Below are the code and all the weights of a small trained network. Each question names an input and a class and asks about switching units off, where a switched-off unit gives its printed mean instead of its output.

import numpy as np


def w(rows, s, z=0):
    codes = np.array(rows[::2]) - 128.0
    scale = np.full(codes.shape[1], s)
    scale[-1] = z or s
    return codes * scale


def norm(h):
    return h / np.sqrt((h * h).mean(-1, keepdims=True) + 1e-5)


def f(y):
    return np.maximum(y, 0)


def log_softmax(a):
    a = a - a.max(-1, keepdims=True)
    return a - np.log(np.exp(a).sum(-1, keepdims=True))


def net(x, mask):
    res = np.array(x, float).reshape(1, 8) / 4 @ E
    u = 0
    for l in range(4):
        y = f(norm(res) @ A[l][:, :-1].T + A[l][:, -1])
        res = res + np.where(mask[u : u + 4], y, B[l][:, -1]) @ B[l][:, :-1]
        u += 4
    return log_softmax(norm(res)[-1] @ U[:, :-1].T + U[:, -1])


A, B = {}, {}
E = w([
[126,168,113,130,125,139,147],'x0',
[130,135,127,128,129,122,131],'x1',
[133,126,127,125,131,120,128],'x2',
[220,138,172,113,52,163,178],'x3',
[184,171,211,97,238,112,39],'x4',
[106,118,176,133,182,170,254],'x5',
[123,138,126,121,124,138,135],'x6',
[125,142,122,126,125,137,136],'x7',
],0.0084)
A[0] = w([
[171,59,95,136,128,136,187,126],'L0N1',
[84,136,128,199,77,95,160,4],'L0N2',
[255,115,183,154,68,238,140,148],'L0N3',
[92,157,159,102,151,122,54,217],'L0N4',
],0.0054,0.0024)
B[0] = w([
[76,137,189,197,59,80,112,190],'L0N1',
[126,101,168,98,77,24,130,158],'L0N2',
[169,160,103,39,139,18,172,254],'L0N3',
[157,146,76,74,141,255,135,205],'L0N4',
],0.0087,0.0049)
A[1] = w([
[151,64,241,157,153,156,254,102],'L1N1',
[100,127,159,112,136,166,146,95],'L1N2',
[98,129,110,143,184,121,98,4],'L1N3',
[146,140,105,33,13,130,37,73],'L1N4',
],0.0079,0.0029)
B[1] = w([
[175,185,77,183,137,90,46,254],'L1N1',
[144,183,58,248,170,121,85,149],'L1N2',
[102,123,95,115,106,140,176,151],'L1N3',
[171,145,101,195,140,103,94,243],'L1N4',
],0.014,0.0059)
A[2] = w([
[62,118,95,154,7,107,172,67],'L2N1',
[150,154,176,60,160,162,117,37],'L2N2',
[175,135,174,94,177,182,118,247],'L2N3',
[21,125,98,121,166,139,97,180],'L2N4',
],0.013,0.0012)
B[2] = w([
[119,103,234,141,163,145,78,254],'L2N1',
[95,65,202,126,125,115,132,168],'L2N2',
[10,108,157,128,82,162,110,190],'L2N3',
[222,140,138,98,106,107,241,202],'L2N4',
],0.013,0.008)
A[3] = w([
[232,109,216,79,93,17,196,228],'L3N1',
[35,228,155,163,215,16,213,151],'L3N2',
[200,97,183,78,39,82,152,25],'L3N3',
[92,113,254,210,157,168,135,255],'L3N4',
],0.0074,0.0009)
B[3] = w([
[85,121,48,100,213,195,141,255],'L3N1',
[222,54,110,192,28,74,111,196],'L3N2',
[114,105,124,66,126,152,249,192],'L3N3',
[66,177,130,106,115,130,90,230],'L3N4',
],0.011,0.0089)
U = w([
[198,202,43,254,123,99,31,157],'0',
[9,154,242,131,163,191,81,194],'1',
[162,174,57,61,212,197,253,8],'2',
],0.0077,0.0016)

Each question gives the input, the list of numbers given to net, and the class t.
The units are the neurons (one row each of A and B). Each row of codes is followed by its name. A weight is (code - 128) times the scale printed after its matrix; where a second scale follows, it is the last column's (A, B and U).
mask holds one flag per neuron, layer by layer. A switched-off neuron (its flag False) gives its mean, the last column of its row in B, instead of its output. The means were averaged over made-up inputs and are rounded, as every weight is.
A unit's drop is (log p(t) with every unit on - log p(t) with that unit switched off) / (log p(t) with every unit on - log p(t) with every unit switched off).
The circuit of an input: a set's keep is (log p(t) with only the set's units on - log p(t) with every unit switched off) / (log p(t) with every unit on - log p(t) with every unit switched off). Starting from the 12 units with the biggest drops (on a tie, the unit counted first), units are removed one at a time, each time the one whose removal leaves the highest keep (on an exact tie, the one counted first), for as long as the keep stays at least 0.8.
units of the circuit, in order: the units of the circuit, biggest drop first
most important unit: the unit with the biggest drop
top k neurons: the k neurons with the biggest drops, biggest first
k most important neurons of layer l: the k neurons of layer l with the biggest drops, biggest first
drop of u: that unit's drop, to one decimal
input [-8,-2,-3,6,5,8,0,2], class 0: most important unit : L1N1
input [-2,-6,-1,-4,-4,-3,8,-7], class 1: top 4 neurons : L1N1, L2N1, L0N2, L3N4
input [-8,5,-6,-7,5,-6,5,-2], class 2: top 4 neurons : L1N1, L2N4, L1N3, L3N2
input [-8,-7,-8,4,-6,-4,5,-3], class 1: top 3 neurons : L1N1, L2N1, L3N2
input [4,2,-4,4,8,-3,5,3], class 1: top 2 neurons : L2N3, L1N1
input [-1,3,3,8,6,-5,5,1], class 2: units of the circuit, in order : L1N1, L3N3
input [-5,3,-2,-2,6,7,8,-3], class 0: top 4 neurons : L1N1, L1N2, L2N1, L3N2
input [8,-4,0,1,-6,-4,-5,-1], class 1: units of the circuit, in order : L2N1, L1N1
input [-8,-8,-1,5,1,-3,8,-7], class 2: top 2 neurons : L0N3, L1N1
input [-6,-2,3,-1,5,6,-5,3], class 0: top 2 neurons : L1N1, L1N2
input [-1,5,-2,-8,-1,5,-7,-8], class 2: top 2 neurons : L2N4, L1N4
input [7,-8,2,7,-4,7,-5,-7], class 0: top 2 neurons : L1N1, L2N4
input [6,2,2,3,0,-2,-3,-2], class 2: top 2 neurons : L1N1, L0N3
input [0,6,-5,3,5,8,2,3], class 0: units of the circuit, in order : L1N1
input [-8,-4,-7,3,-4,2,-4,8], class 1: top 4 neurons : L2N1, L0N1, L2N4, L1N4
input [-3,7,3,3,-7,-3,8,-3], class 1: top 2 neurons : L2N1, L1N1
input [-5,2,5,5,-1,6,6,6], class 0: top 2 neurons : L1N1, L2N4
input [-2,-3,-6,8,-6,-6,4,-7], class 2: 2 most important neurons of layer 3 : L3N3, L3N1
input [-4,0,0,-8,7,-6,0,-3], class 2: 2 most important neurons of layer 2 : L2N4, L2N1
input [2,6,-4,-6,-7,0,-5,-3], class 1: units of the circuit, in order : L2N1
input [-7,6,6,3,4,8,7,0], class 0: drop of L1N1 : 0.9
input [-4,-1,1,-5,-2,-2,-6,-4], class 2: drop of L2N4 : 1.2
input [-5,5,-6,-8,3,-3,7,-3], class 2: drop of L3N4 : 0.0
input [6,-8,-7,5,0,-2,4,-1], class 2: drop of L1N1 : 0.2
